Known rows:
dazek: [-12  11   8  -4  -8  13  30 -20 -18  32 -29  24  16   4   5  19  13  12
   8  28  17   7   2  -5  48  -3   7 -35  19  -5   9  11  34 -23 -12]
nepar: [  7  -5 -46  -6  -8 -24  -8  -8 -45 -32 -24 -12   0  16 -18 -10  -4 -61
   7  34 -32  23   9 -41  41   8   7 -20 -36  18  43 -30  45 -34 -16]
gigri: [ 11  -8  10  -6 -11   2  -3   5  19  18  -6  -2   5   1  -2  -9   7  11
   5  15  -4  -8  -5   0  11  -8  -8 -17  -1   0  -4  -7  13 -13  -8]
soklan: [  0   1 -43   4 -22   1  13 -28   7  14 -14  29  37   3 -17  -4  -8   4
 -23  12  11 -46 -15   7 -12 -30 -10   3  32   5  -9 -20  12 -43 -26]
leflis: [ -8  27 -17  21  -5  -7 -35 -29  10  -5 -10   0   9   9  21  18 -11  12
 -21  11  17 -34 -10  -7   2 -31 -19   0  13   2 -11  -9  38 -20   5]
gradosus: [ -5  -4  -5 -11  -5 -11  17 -11  -8   9  -9  26   0   0  -3   1 -18  -7
   1  27   2 -10  -5   1  34  -9 -12 -19  21  -1 -13   4  17  -3   9]
tigrun: [  3   2 -33   3 -17   0  14 -25   4  12 -13  21  29   6 -17  -5  -6   0
 -15  13   7 -34 -12   5  -3 -26 -15   3  26   7  -9 -19  17 -35 -18]
grofo: [ -7   8 -16   0 -13  -8  15 -28   1  -1  -6  17  27   5 -15  11 -15   2
  15  21   2  -9  -7  -1  18  -9 -18   1   9  14  -8 -17  16 -18 -11]
mutik: [  2  18  -2  -4  -7 -32  43   2   2  -2 -11  50   1   5   8 -12  -5  11
  -6  50  -7 -21  -9  13  13  -5 -18 -19  -5   2 -14 -18  22  13  16]
dagrelo: [-10   4   2  15  -4  -7  -8 -10   1 -16   1 -16 -20  42  18  16 -12   2
  18  26 -14  16   9 -21  11  -6 -16   6   6  10  13 -32  21 -23   9]
sorak: [  9 -23   9  12  -9   8 -17  14  18   0  -3   1   1   9 -11 -50  31 -10
  -1  18 -23   8 -19  -7   7  10 -12  -1 -13   9  -4  14  48 -27 -48]
draflo: [-39 -24  -1 -18 -10  -2 -14   9  22 -11  15  23  11  17  13  -3 -22 -11
  12  12   5  -7 -25 -16   4  -8 -48   1  18  16  -2  13  -1 -11 -39]
totron: [ -8  -5 -14  -3  -5  -3  22  -9  -7   6 -16  17  -2  -7   1   7 -10  -7
   1  18   8  -4  -8  -4  33  -6 -10 -22  29  -6   1   2  10  -7   7]
todro: [ -9  13  -1  -3   3 -24 -22 -28  -4  -3 -17  25  -3 -13  12   8 -20  -7
 -17  24  16 -29 -11  -2  28 -16  -4 -28   6  -9 -13  15  38   9  14]
numum: [ -8  11  -3  12  -4  -6   1  -4  -1  -8  -5 -15  -9  38  12  15 -12   4
   5  17  -9   6   9 -16  23 -11 -26   1  10  12  -6 -26  29 -19  11]
resti: [-12  24  -6   4  -2  -3 -36 -11  16  16   1   4   1  -3  15  19  17  19
 -14  19  17 -20 -17 -10  10 -18  -5  -9  -4   3 -16   6  55 -13  -3]
poben: [  4  27 -27  -1 -18 -13  34 -15  20  13   3  59  42   0 -17  -2  26  31
 -14  49   0 -47 -15  13 -41 -13 -12   9 -14  17  -9 -45  30 -40 -37]
klosastem: [ -4  -1  -9 -11  -5 -13  17  -6  -2   5 -11  25  -1   3   1   1 -12  -7
   0  24   3  -8  -5   0  33  -5 -15 -18  25  -4 -11  -1  17  -4   8]

Facts:
balem Φ:flazem
belir Φ:stimido ξ:nepar Σ:nogizar
bepore Φ:naromes Σ:goklir
bitru ξ:stenun Σ:nire
bridrek Φ:tapokan ξ:dagrelo grudubi sorak dekluflas
buban Φ:vezi Σ:drapubon grofo numek
bugol Φ:klaskur Σ:stenun fofar
dagrelo Φ:garu ξ:naklok miderok Σ:grofo
dalen Φ:minon Σ:maska
dazek Φ:risok Σ:maflok
dekluflas Φ:naklok
diplidro Φ:trumok ξ:romor
ditri Φ:naklok ξ:grelal
draflo Φ:vezi ξ:sosok Σ:gurul
drapubon Φ:miderok Σ:stimido
drigun Φ:stenun
droskil Φ:vezi
drozol Φ:garu Σ:supam
dubrok Φ:risok
fedal Φ:stome ξ:nepar resti fluren
fegomum ξ:grudubi zitru Σ:trimur ruple
fipom Φ:todro ξ:mistim Σ:trimur fuger
flanifel Φ:risok ξ:ditri
flevi Φ:fegomum Σ:romus
flifen Φ:numek ξ:nazuplam fegomum fipom Σ:nisom dalen
fliplek Φ:brester ξ:tazes
flitu Φ:minon Σ:ruple
fluren Φ:naklok ξ:bugol
fofar Φ:minon ξ:mato Σ:klograr
fuger ξ:romus Σ:bugol ruple dazek muske
garu ξ:nazuplam vezi fipom
gigri Φ:muske ξ:gokor Σ:bugol klograr lezus
gobrul Φ:fegomum ξ:mistim Σ:romor
goklir Φ:tapokan Σ:nisken gurul
gokor Φ:sisedek ξ:vezi bugol Σ:ruple kloron
gradosus Φ:plikemuk
graplu Φ:romus Σ:plalok
grelal Φ:sisedek ξ:romus Σ:maflok klastel grofa
gribor Φ:stome ξ:rilel
grofa Φ:rudrutril ξ:belir trana Σ:gobrul ruple sosok
grofo Φ:leflis ξ:klastel
grudin Φ:fuger ξ:lezus
grudubi Φ:naromes ξ:klaskin rotrol
gurul Φ:risok Σ:zupe runitro plurugel
guzi Φ:druva
kabes Φ:leflis
keplo Φ:naromes ξ:resti grudin
klaskin Φ:fuger Σ:mikor maflok
klaskur ξ:fegomum Σ:zupe
klastel Φ:leflis ξ:zitru miderok Σ:ruple
kleplek Φ:zubem Σ:maska
klograr Φ:fegomum
klopar Φ:sosok ξ:klaskur
kloron Φ:risok ξ:tapokan zitru
klosastem Φ:zimik
klubrun Φ:tapokan ξ:klaskin Σ:naromes romus
leflis ξ:grudubi fipom
lemas Φ:druva Σ:bitru
lezus Φ:resti Σ:ruple
lotu Φ:fuger ξ:mato Σ:naromes
luklo Φ:bitru Σ:kloron
maflok Φ:brester Σ:muske
maska Φ:naklok Σ:gokor
mato Φ:zimik Σ:klopar resti lemas
mavus Φ:muske ξ:mistim Σ:mizir
miderok ξ:romus Σ:klastel veril
mikor Φ:vezi ξ:trimur grudubi flifen Σ:gobrul
minon ξ:mavus Σ:tazes
mistim Φ:sisedek ξ:naklok Σ:bugol
mizir Φ:miderok Σ:dazek
muske Σ:lotu
mutik Φ:brester
naklok Σ:drigun gurul
naromes ξ:runitro Σ:romus
nasobre Φ:bitru Σ:gribor
nazuplam Φ:stome ξ:grudin Σ:vabom grelal
nepar Φ:trumok ξ:romus
nire Φ:miderok ξ:nula Σ:gobrul trumok fofar
nisken Φ:trumok Σ:stenun
nisom Φ:vezi ξ:grudubi nula Σ:mizir
nogizar Φ:miderok Σ:stenun
nufa Φ:zimik ξ:risok dekluflas
nula Φ:rotrol ξ:dagrelo mavus draflo Σ:poben drapubon lezus
numek ξ:resti dagrelo Σ:supam tostutus
numum Φ:zimik ξ:dagrelo naklok belir dekluflas
plalok Φ:todro ξ:fegomum ditri
plikemuk Σ:tazes klograr
plurugel Φ:todro Σ:drapubon
poben Φ:brester ξ:nazuplam trimur fegomum zitru Σ:lotu luklo
pumuk Φ:stome Σ:balem fofar
radabru Φ:fuger ξ:soklan Σ:safi
resti ξ:runitro Σ:dazek luklo
rifin Φ:risok
rilel Φ:sisedek Σ:ruple drapubon
risok ξ:tazes dagrelo naklok romus fipom
romor Φ:sisedek ξ:fuger
rotrol ξ:bugol naklok Σ:stimido
rudrutril Σ:resti
runitro Φ:leflis ξ:gobrul Σ:tazes grelal veril
ruple Φ:klaskur Σ:romor luklo
safi Φ:zimik Σ:flevi
sisedek ξ:trimur mavus Σ:gokor sostor fofar
skibrus Φ:sosok ξ:miderok tostutus
skogi Φ:trumok Σ:drigun
skose Φ:vezi ξ:naromes Σ:druva
skozan Φ:romus
soklan Φ:plikemuk ξ:trimur
sorak Φ:bitru ξ:tazes Σ:rudrutril mistim stebel rilel
sosok ξ:bugol Σ:bugol stenun
sostor Φ:rudrutril ξ:tazes zagrokom Σ:klubrun
stebel Φ:brester ξ:nufa Σ:sostor
stenun ξ:fipom Σ:flevi romor luklo
stimido ξ:numum mistim Σ:romor poben romus
stome ξ:rotrol fipom
supam Φ:romus Σ:keplo
tazes Φ:naklok ξ:nepar bugol fuger Σ:gobrul keplo
tigrun Φ:garu ξ:trimur
tostutus Φ:resti Σ:stebel
totron Φ:trumok
trana Φ:leflis ξ:tazes
trimur Φ:garu ξ:zitru
trumok Σ:lotu
vabom Φ:sisedek ξ:fuger nula Σ:grofa
veril Φ:druva ξ:nogizar grofo
vezi ξ:nepar sisedek
viko Φ:brester
vosti Φ:rudrutril ξ:flitu
zagrokom Φ:rudrutril ξ:resti nire Σ:gigri dazek
zitru Φ:naklok ξ:tazes belir romus
zupe Φ:trumok

Rows:
No name comes twice in this set of rows, the named rows included.
[  1   6 -24   2 -12  12  -7  -8  14  19   6  12   6  22   5  11  15  24
 -18  17   7 -28  -5  -6 -24 -29  -5   7  30   1  -5 -24  23 -45 -18] | flifen
[ -3  -5 -15   9  -8  -4   6  -4   2  -3 -11   6   9  13  -4 -13  -5 -10
   1  18 -10  -1  -4  -8  26  -6 -20  -6   8   9 -14   0  35 -14 -11] | fedal
[ -3   2  22   9   3  -3  19 -27 -19  10 -27  38  24   3   0  23 -15  13
  17  23   8  19  -9 -27  21  12  -3 -31  38 -18  15  11  10  -8 -19] | gurul
[ -9  32  13   7  -1  -2 -13  -5  22  12  15 -35   3  32  22  64  -6  43
  28  13  10  17  17 -18   9 -19 -32   8   1  26  -3 -50   9 -17  17] | gobrul
[  9  20 -20  -5 -10   6  16 -15 -20  33 -37  20  53   0 -16  27  22  24
  -5  11  12   2  -6 -28  14 -13  -6 -27  13  10   5  -8  33 -36 -44] | kloron
[ 26  -7 -66 -19  -7 -27 -20  -1 -29 -22  14 -17 -19 -14 -35  20  11 -46
  23  41 -15  28   3 -36  18  26  31  -8 -37   6  36 -51  36 -30   0] | grelal
[  7 -11   9 -10 -12 -11   6 -14   3   4  -7  19   3  -9  -6  -8 -23  -2
  14  24   1  -8  -6   3  17  -7  -8 -24  16  -7   2  -3  -2   3   4] | drozol
[-41 -15 -17 -41 -10  -8   4   3   9   1   3  25  -6   9  12   3 -35 -22
   1  22  13 -22 -12  -4  34 -20 -34 -23  20  16  -4  12   4  -8 -12] | droskil
[-10  22   6   8 -11 -18  39  -8  15  -3  -3  35   7   5   3  -5   7  19
   9  49  -8 -21  -2  23  10   2 -21   1 -24  19 -10 -32  30  -8   0] | stebel
[ -5   8 -32   2 -14  -8  14 -20  -2  10 -14  13  23   9 -10   6 -11   0
 -12  12   6 -23  -4   4  11 -27 -19  -4  20   9 -14 -16  17 -24  -5] | plalok
[  6   3   3   4 -12  -9   3 -16  16   6 -10  -3  32  -2 -13   7 -20  10
  14   6   2  -9  -2   1  20  -9 -27 -10   3  14  -6 -23   5  -7 -10] | keplo
[ -1  -3 -21   8  -6  -1  15  -9  -7   4 -19   6   7   8  -2   2  -4  -5
  -4  10   2   0  -5 -12  30  -7 -13 -10  24   2   0  -4  18 -14  -6] | diplidro
[ -1  19   6   6  -4  -5 -36 -29  16   6  -9  -1   2 -11   9   8  -4   6
  -6  16  19 -26  -8   2  12 -20  -4 -20 -13   4  -4  -7  33 -15   2] | bitru
[  4  15  16  11   1  -7 -45 -30  18  -8  -5  -3   2  -6  13  11 -19  14
  -2  11  14 -28 -10  -8  -7 -21  -8 -16  -6  -3   2 -12  21 -12   2] | minon

The same objects again, as new rows of numbers:
Known rows:
mizir: [  1   7 -21  -3  -5   1  -6   4 -10  12   5 -19  12 -18 -16  21   1  18
  -5  23  15  -4   2 -32 -16 -17  -6  13  19  11   4 -23  -2  -2  11   7
 -12 -17  12  14  -3   1]
resti: [ 25 -13  13   2  41 -20  -9  -6 -24  35 -30  20  21  31   3 -32  26   1
 -36 -28 -58  37  47  22   5  54  14   3 -27 -19  38   0   7  62 -61 -12
   3 -20 -14 -10  -7   2]
naklok: [ 35 -44  23 -10  53 -15  -3 -19  -1 -11  -8   6  38  49  57 -65   8  19
  15 -86 -95  42 -19  42   7  32  13   2 -50 -11  29  31 -16  66 -96 -18
  33 -39  25 -47  22   7]
tazes: [  2 -42  29   0  26 -23  25 -40 -30 -28 -24 -11   0  -3  22  14  15 -20
   8 -42 -19 -34 -20  32  -1 -10 -26  -6   1 -15  10  32 -32  32 -36 -60
  25 -46  14 -27  21  -7]
sisedek: [ 16   0   2 -41  24  -3 -41  17  21  16   2  43   6  11   4 -59 -21 -20
  15 -45 -12  31 -12  58   7  49  23 -38 -48 -27 -32  12  17  14  -3  43
   3  64  -1  -5   6  -1]
maflok: [ -3   2 -23 -26  -1  -1  -2  -2 -16  10   2 -25   3 -28 -20   9   6  31
   8  37  12  -4  -5 -17  -1  -1 -27   8  17   8  -4 -45   5  -2 -35  -2
  -6 -19  11  15  -6   0]
nula: [ -3  -3  10  14   8   0  12 -33 -41  13   3   3  20 -21   4   0  21 -34
  -9 -28 -18  13  20  28  22  -1  -8   2  -3  -9   8  48  -5  44  -7 -22
  16 -11 -34   9  -8 -17]
rilel: [  1  13 -27 -31  -1   3 -29  -2 -19  31 -20 -18  35 -19 -17  42   1  53
  13  32   5   0 -32 -20 -18 -14   1  20 -11  18   9 -22   5   5 -16  -5
 -10 -16  21   1  13   3]
runitro: [  5  16   4  16  26   1  -9 -14 -54  28 -15 -12  33 -23  -6 -16  19 -17
  -6 -17 -21  35  29  11  45  16  18  42 -33 -10  17  23  33  27 -14 -29
  -1 -20 -29  18   9  -9]
gurul: [-16  19  -9   6 -20   6   9  21 -11  12  19 -12  24  19 -15  20  22  19
  -8  33   9 -12 -20 -37  -1 -11   5  11  10   7  -6   2  19   3  21   0
 -24 -33 -23  11  26   9]
droskil: [  9  30 -13  14 -21   7 -15   7  13  11 -28  -9   9  -3 -11  18 -29  33
   8  32  31  15  10 -27 -26 -32  24  29   3   8  17 -15 -13 -25  35  10
 -15  -6   1   2 -13   5]
vosti: [-20  21 -20  -7 -21  14  14   9  -4 -14  -2 -10  -3 -13 -14  15 -12  13
   1  36  37   5   1 -21   7 -13  22  19  32   7  -1 -38   6 -37  21  13
  -3  -7  -9  13  -1   8]
dekluflas: [  2 -16  17   3  35   8   0 -28 -38 -12 -25 -12  25  11  30  -3   7  28
   8 -40 -55   8  -7  33  -7 -24   0  28 -19   4  31  27 -27  21 -56 -31
  54 -39  31 -36  -3 -17]
zitru: [-17 -34  13   5  12   0  25 -13   7 -42  -4  -7 -13  16  41  -3 -19   4
  34 -52  -8 -30 -40  37 -22 -34 -25 -16   4  19 -10  28 -53 -12 -26 -18
  43  -6  50 -42   5 -12]
klopar: [ -2  -6 -14  10  -9  -6   3   9  17  -9  20 -17 -19 -15  -7 -11 -17 -13
  19  -9  19 -31 -16  -3  15  -8 -19 -17 -14  21 -35   9 -16 -47  31  34
 -19  25  30   6  15   0]
todro: [ 12   1  -4 -24  -8  -1  -1  30  48  -7  -5  14 -13  47   1 -24 -14  29
  -9  24   8  35  10 -17 -16  20  26  -7  15  -4   4 -54  10  -7 -11  13
  -8  11   5 -10  -3  24]
druva: [  8  -2   7 -20  -4  -3  -5  27  47  -4   0  14 -13  46  -2 -30 -12  29
 -15  35   1  30  25 -22 -19  26  26 -15  15 -12   7 -57   2 -14 -19  15
  -3   2   8 -14   4  25]
guzi: [-17  14 -19  -5 -12   6  -1  12   0  -4 -12  -6   3  -3  -5  17 -13  32
   5  36  20   1  -4 -24 -13 -16  10  20   8  11  15 -30  13 -23  -7  -6
   1 -17  -8  -2  -5   5]

Rows:
No name comes twice in this set of rows, the named rows included.
[ 17  -9  -6  -9 -20 -20   4   7  54   5  13  -9 -36  18  20 -15   2  -2
 -15  37 -15  25  26 -72 -18  25  -4 -10  12   3  16 -46  16   2  -9 -17
 -29  17   0  17 -19  12] | trumok
[  8  23  -3  34  -5 -20 -22   1  28  16  35   3 -20 -28  -5 -38 -39 -50
  22 -48  38 -12   3  21  40 -10   0 -11 -41   6 -37  45  17 -35  77  49
 -21  75  -7  20  10   6] | mikor
[ 34  -3  17 -12  29 -23 -27  22  34  23  21  25  -1  20  10 -59  -4 -15
  -1 -36 -40  29  22  16  27  47  10 -13 -53  -4  -6   2  34  11 -11  34
 -12  49  13   1  12   5] | stenun
[  5   6 -12  10  34  -4 -32   2 -27  30  -4  -6  33   0  31 -25   6  -7
  18 -59 -86   8  -7  51  16   8 -17  26 -87  21   8  65  16  21 -32   7
   4  11  30 -11   7 -37] | fipom
[ 10  19  -2  46   3  -6   4  -7 -14  21   6   9 -10 -27 -21 -25 -18 -42
  -7 -35  42   6  32  21  26 -18   9   3  -1 -10   3  39 -14  -5  68  27
  -4  33 -22  17 -14  -2] | nisom
[-10  -7  25  15  10   6   0 -32 -34   5 -36   6  16   1  21   4  23 -14
  -5 -26 -35   1  -6  38  -1  -5  -7  10  -2 -10  18  55 -16  40 -34 -57
  35 -30  -6 -11  -2 -17] | dagrelo
[ -4 -22  14 -11   1   8  -2 -16  -7   1 -20  -2  10  13  21  43  10  21
   5  15  -5 -21 -25   0 -40 -31 -34  -7  16   5   5  17 -38  27 -21 -50
   9 -15  21 -16  -7  -9] | tostutus
[-11 -21  -4   5  -9   1  21  13   6 -14  56  -1 -32 -48  -9 -31 -21 -42
  22 -22  29 -28 -31  35  42  -3 -34 -47  -4   6 -62  24  17 -29  22  45
   8  65   6  21 -11  -8] | poben
[ 10  14  -2   8  31  -8 -24   3 -20  23   3 -12  21  -7   5 -13   0   5
   6 -14 -43   0   5  10  22  -2 -12  24 -60  13   6  21  18   1 -22  15
 -20   0  21   0   9 -17] | lezus
[-23 -21   9  24 -25  26  34  -4  -1 -34  -7   8 -32  -5 -12  25   0 -19
  -9  16  51 -31 -11  -3 -11 -22  -6 -30  55 -10 -16   0 -38 -15  32 -19
  15 -14 -17   0 -21   4] | skibrus
[ 45   8  27  26   3  -4 -37  19  58  15 -28  33  -8  45  19 -43 -34 -20
 -12 -46  -3  39  35  24  -4  17  38 -13 -37  -8  16  26 -13   5  20  36
  -1  29  -1 -15 -13  15] | vezi
[ 12 -11   8  17  26   8  27 -26 -33  -9 -17   1   5 -13  -5 -27   6  -5
  -4 -34 -17  21  11  43  24 -16  13  30   8 -12  30  12 -16  14 -25 -10
  44 -19  -6  -9  12  -9] | fluren

